Each row has a name. After each piece below comes the name of the row it's from, unless a question asks for something else. Each question is about the rows just above it. Places in a row count from 0.

Columns, left to right: C Y A B Z G
[ -6   0  11 -11 -50   3] -> q_183
[-6  0 11 20 19 26] -> q_617
[ -6  -5 -29 -41  25 -10] -> q_322
[ -5  29 -47  15  46 -25] -> q_869
[ -3 -16  17  40  13  -6] -> q_915
[  9  10  28 -55   4 -23] -> q_297
[  5  13 -34   0 -83  -3] -> q_271
[  9  10 -26  73  -9 -17] -> q_964
[ 11 -25 -54   2  -2  16] -> q_574
[ 14 -26 -46 -35   3  13] -> q_747
Print row q_964. : [  9  10 -26  73  -9 -17]
tags:
[-5] -> q_519
[-3] -> q_213
[-4] -> q_471
[-6] -> q_732
Look up the entry of q_322 at place 0 in the table: : q_732
q: [  9  10 -26  73  -9 -17] : q_964
Print row q_869. : [ -5  29 -47  15  46 -25]
Which column holds this, read top down? [ 19  25  46  13   4 -83  -9  -2   3] : Z
Which row holds [  5  13 -34   0 -83  -3]? : q_271
Print row q_297. : [  9  10  28 -55   4 -23]

Columns, left to right: R F X V J
[  4  50   5 -42 -44] = q_153
[ 47  40  -4 -43 -45] = q_433
[ 35 -58  40 -22 -16] = q_562
[-35 -38 -18 -27  20] = q_913
[50  5  4 44 19] = q_746
key -> tag
[40] -> q_665
[5] -> q_874
[50] -> q_639
The tag of q_153, keyed by place 1: : q_639
Which column holds this, read top down? [-4 40] : X
q: [ 4 50  5] : q_153
q: [ 35 -58  40 -22] : q_562

Columns, left to right: U W L D M K N
[-14 -51  14  58  20  -8  -2] -> q_591
[-18 -62  21  69  49 -14  -2] -> q_180
[-16 -54  16  63  24 -10  -1] -> q_69
Print row q_69. : [-16 -54  16  63  24 -10  -1]
Print row q_591. : [-14 -51  14  58  20  -8  -2]
Where do [ 63  24 -10] appear? : q_69

Columns, left to right: S E T Q H
[ 27  55 -30 -10  68] : q_58
[-36  59 -10  73 -41] : q_424
[-10  74  53  12  11] : q_325
[-34 -44  56   2  32] : q_81
Print row q_58. : [ 27  55 -30 -10  68]
[-10  74] begins in row and place : q_325, 0
Table of tags by key:
[-44] -> q_484
[2] -> q_50
[13] -> q_847
[1] -> q_842
[-45] -> q_61
[3] -> q_592
[12] -> q_380
Look up the entry of q_81 at place 3 in the table: : q_50
q: [-34 -44  56   2  32] : q_81
Row and place where [-10  73] starts: : q_424, 2

Columns, left to right: Vepe sif gapi lani
[-20 -45  78 -65]  q_251
[-58 -85  58 -58]  q_41
[-26   1  43  -8]  q_544
[-36 -18  11   4]  q_887
[ -8 -47  28 -45]  q_163
Table of tags by key:
[43] -> q_84
[58] -> q_531
[-58] -> q_760
Look up the entry of q_41 at place 2 in the table: : q_531
[58 43 11 28] is in which column, read top down? : gapi
Which column holds this, read top down? [-20 -58] : Vepe

Columns, left to right: vikin kerop Sak bunit Gam Deri muvu fak gil
[ -9  -6 -27 -36 -11 -15 -15 -25  -9] -> q_444
[-50 -18   1 -17  -4 -20 -20 -32 -24] -> q_962
[ 12  10 -10 -22   3  -4   3  -4 -20] -> q_71
[  6 -40 -41 -20 -20   1   1  27  32] -> q_498
[-15  -1  17  -3 -26 -18 -18 -15 -23] -> q_128
[ -6 -14  -2 -13  -4  -8  -8  65  56] -> q_652
[ -2 -14 -35 -54 -37 -19 -19  -8  34] -> q_903
[-37 -12 -12 -11  46  19  19 -25 -28] -> q_904
[-13 -14  -6  -2  -4   3   3  -4 -10] -> q_233
[  2 -43 -11  68   6  10  10  22 -38] -> q_478
[-20 -32 -17  31  59  58  58  11 -33] -> q_872
Row and place where [-18   1 -17] starts: : q_962, 1
[-13 -14  -6  -2  -4] begins in row and place : q_233, 0
[-4  3  3 -4] is in which row? : q_233
Print row q_498. : [  6 -40 -41 -20 -20   1   1  27  32]

Columns, left to right: napot sofip Tuzil Punem Sir
[ 29  47 -16 -19  35] = q_724
[ 32 -25 -17 -15 -65] = q_33
[ 10 -35 -18  34 -37] = q_342
[ 40 -32 -16 -35 -48] = q_926
[ 40 -32 -16 -35 -85] = q_353
Which column holds this, read top down? [-35 -32] : sofip
Which column holds [-37 -48] top down? : Sir
[-15  34 -35 -35] is in which column, read top down? : Punem
Row and place where [-16 -19  35] starts: : q_724, 2

Columns, left to right: peb rovis kori gemi
[  4 -15  19  82] : q_759
[-10  12 -13 -19] : q_182
[17 -2  2  0] : q_917
[50 -7 25 -2] : q_7
[ -4  13 -15  19] : q_477
[  4 -15  19  13] : q_52
Print row q_52. : [  4 -15  19  13]
Which column holds this, read top down? [-13   2] : kori
Which row holds [25 -2]? : q_7
[-15  19  13] is in which row? : q_52
Row and place where [-13 -19] starts: : q_182, 2
Which column holds this, read top down? [50 -4] : peb

Columns, left to right: bobep Zas viv suko Nit zupiz Ripo sul rosob
[  9 -40 -19 -83 -22  31  28  50 -45] = q_772
[  2 -13  -8 -76  77 -14 -86  60  28] = q_200
[-16  40  33  62  14 -17   0 -30  14] = q_606
[ -1 -17 -21 -50 -14  77 -86  28  60] = q_110
Where does [  2 -13  -8 -76] start? Give its row and place. : q_200, 0
tags:
[14] -> q_385
[60] -> q_578
[28] -> q_846
[2] -> q_547
[27] -> q_609
[29] -> q_287
Look up the entry of q_200 at place 8 in the table: : q_846
Print row q_772. : [  9 -40 -19 -83 -22  31  28  50 -45]
q: [-14  77 -86  28  60] : q_110

Columns, left to right: rolig daga Ril tiz Sen Lus Doka
[ 35 -27 -35   5  60  48  51] : q_751
[-25 -16  22   0 -18   8 -23] : q_597
[ 21  18 -29   6 -56   2 -60] : q_905
[ 36  37  43  14 -34 -39  -8] : q_114
[  2  57   0  17  12 -54  31] : q_695
[ 11 -20 -47   5  53  15  66] : q_392
[ 10 -41  42   0 -37  49 -39] : q_849
[-25 -16   1   0 -18   8 -23] : q_758
[-27  19 -67   9 -31   3 -30] : q_942
[ 19  76  -8  29 -25 -28 -21] : q_486
Print row q_597. : [-25 -16  22   0 -18   8 -23]
Which column holds [21 36] top down? : rolig

Columns, left to right: foma tokot Tutog gazub mufa gefi Fedo Fozim Salog Gipo
[  2  22  15 -21  48  -6 -11   7  49 -78] -> q_89
[  1 -12  32 -47  23 -13   1 -11  32 -16] -> q_623
[ 17  -9  -3 -27  25 -13  -5 -13  29 -46] -> q_634
[  0  20   5 -38  48   0  -4  17  57 -51] -> q_517
[ -3  19 -10 -54  38  14   9  33  66 -12] -> q_56
[ -3  17  -9 -60  45  10   6  30  69 -14] -> q_495
[ -4   5   9 -46  34 -17   2 -13  46 -29] -> q_850
[  7 -29  54 -64  40 -28 -11 -30  28 -27] -> q_868
[ -9 -11   9 -59  15 -30  12 -37  37   8] -> q_311
[ 38  14  12  33  66   4   8   9  33 -30] -> q_194
[  0   8   4 -63  47   3   2  20  62 -17] -> q_187
q: [ -3  19 -10 -54  38] : q_56
q: [38 14  9 33 66] : q_56
Which column holds [-12  -9  20] top down? : tokot
Print row q_194. : [ 38  14  12  33  66   4   8   9  33 -30]
q: [-3 17 -9] : q_495

Columns, left to right: tad tifal Lurop defa
[ 26  -4 -27 -90] = q_398
[ 35 -81 -94  77] = q_87
[29  2 54 14] = q_603
Which column holds this, read top down? [-94  54] : Lurop
Which column holds this, read top down? [77 14] : defa

Columns, left to right: pabuk kita Nov zor fof
[ 35 -10  19   2   5] = q_802
[ 94   7  54  43 -10] = q_190
[-78 -45 -19 -58  35] = q_441
[60  8 27 17 -5] = q_455
[-78 -45 -19  58  35] = q_281
[-24 -44  -6 -23  32] = q_162
[ 43  48  -4  50 -31] = q_462
[45 -3 26 23  0] = q_223
Which column holds this, read top down? [-19  27 -19  -6  -4  26] : Nov
Print row q_162. : [-24 -44  -6 -23  32]

Columns, left to right: pafo sito Ziro Sefov fumaz sabu vagub forep kur rodo
[ 16  39   6   5 -15 -35   1  36   8 -53] = q_949
[ -4  14   0 -28  10  45   4 -17 -56   7] = q_437
[-19  19  -9  -3  14   0 -28  10  45   4] = q_199
Where does [16 39  6  5] start? Give its row and place. : q_949, 0
tags:
[-19] -> q_374
[-27] -> q_797
[-28] -> q_628
[4] -> q_983
[5] -> q_49
[-20] -> q_79
Look up the entry of q_199 at place 6 in the table: : q_628
Which row holds [ -3  14   0 -28  10  45   4]? : q_199
[-28  10  45   4 -17 -56] begins in row and place : q_437, 3
The row with [ 19  -9  -3  14   0 -28  10  45] is : q_199
Row and place where [-15 -35   1  36] starts: : q_949, 4

Columns, left to right: Zibi Mut Lik Beso
[ -6 -20   9  -1] -> q_880
[  2   5 -22 -11] -> q_556
[ -7 -12  80 -22] -> q_707
[  2   9 -10 -12] -> q_439
[-1 -1 -4 19] -> q_520
[ -6 -20   9  12] -> q_664
[ -7 -12  11  28] -> q_761
[ 0  1 -2  5] -> q_675
Which column holds this, read top down? [-22  80] : Lik
Which row holds [-12  11  28]? : q_761
Print row q_664. : [ -6 -20   9  12]
Print row q_761. : [ -7 -12  11  28]
Print row q_675. : [ 0  1 -2  5]
Which column holds [  5 -12   9] top down? : Mut
Where does [ 9 12] start? Give its row and place. : q_664, 2

Columns, left to right: zeni Ronid Losiz Ferup fugem
[ 22 -17  86   0 -61] -> q_529
[ 23  -6  67 -40 -73] -> q_552
[ 22 -17  61 -48 -73] -> q_20
[ 24  -8  71 -32 -72] -> q_736
[ 23 -15  83  -8 -64] -> q_431
[ 23  -6  67 -16 -73] -> q_906
q: [ 22 -17  86   0 -61] : q_529
Print row q_431. : [ 23 -15  83  -8 -64]

Columns, left to right: mozo fiseb dudid feni gipus Vusi
[ 88  57   3  66 -31 -12]  q_896
[-31 -12 -12  66  71  37]  q_543
[ 88  57 -31   3  66 -12]  q_620
Where does [  3  66 -31] start? Give its row and place. : q_896, 2
tags:
[88] -> q_799
[66] -> q_291
[65] -> q_958
[71] -> q_450
[67] -> q_475
[72] -> q_685
[89] -> q_525
The tag of q_620, keyed by place 4: : q_291
q: [ 88  57   3  66 -31 -12] : q_896
Print row q_543. : [-31 -12 -12  66  71  37]

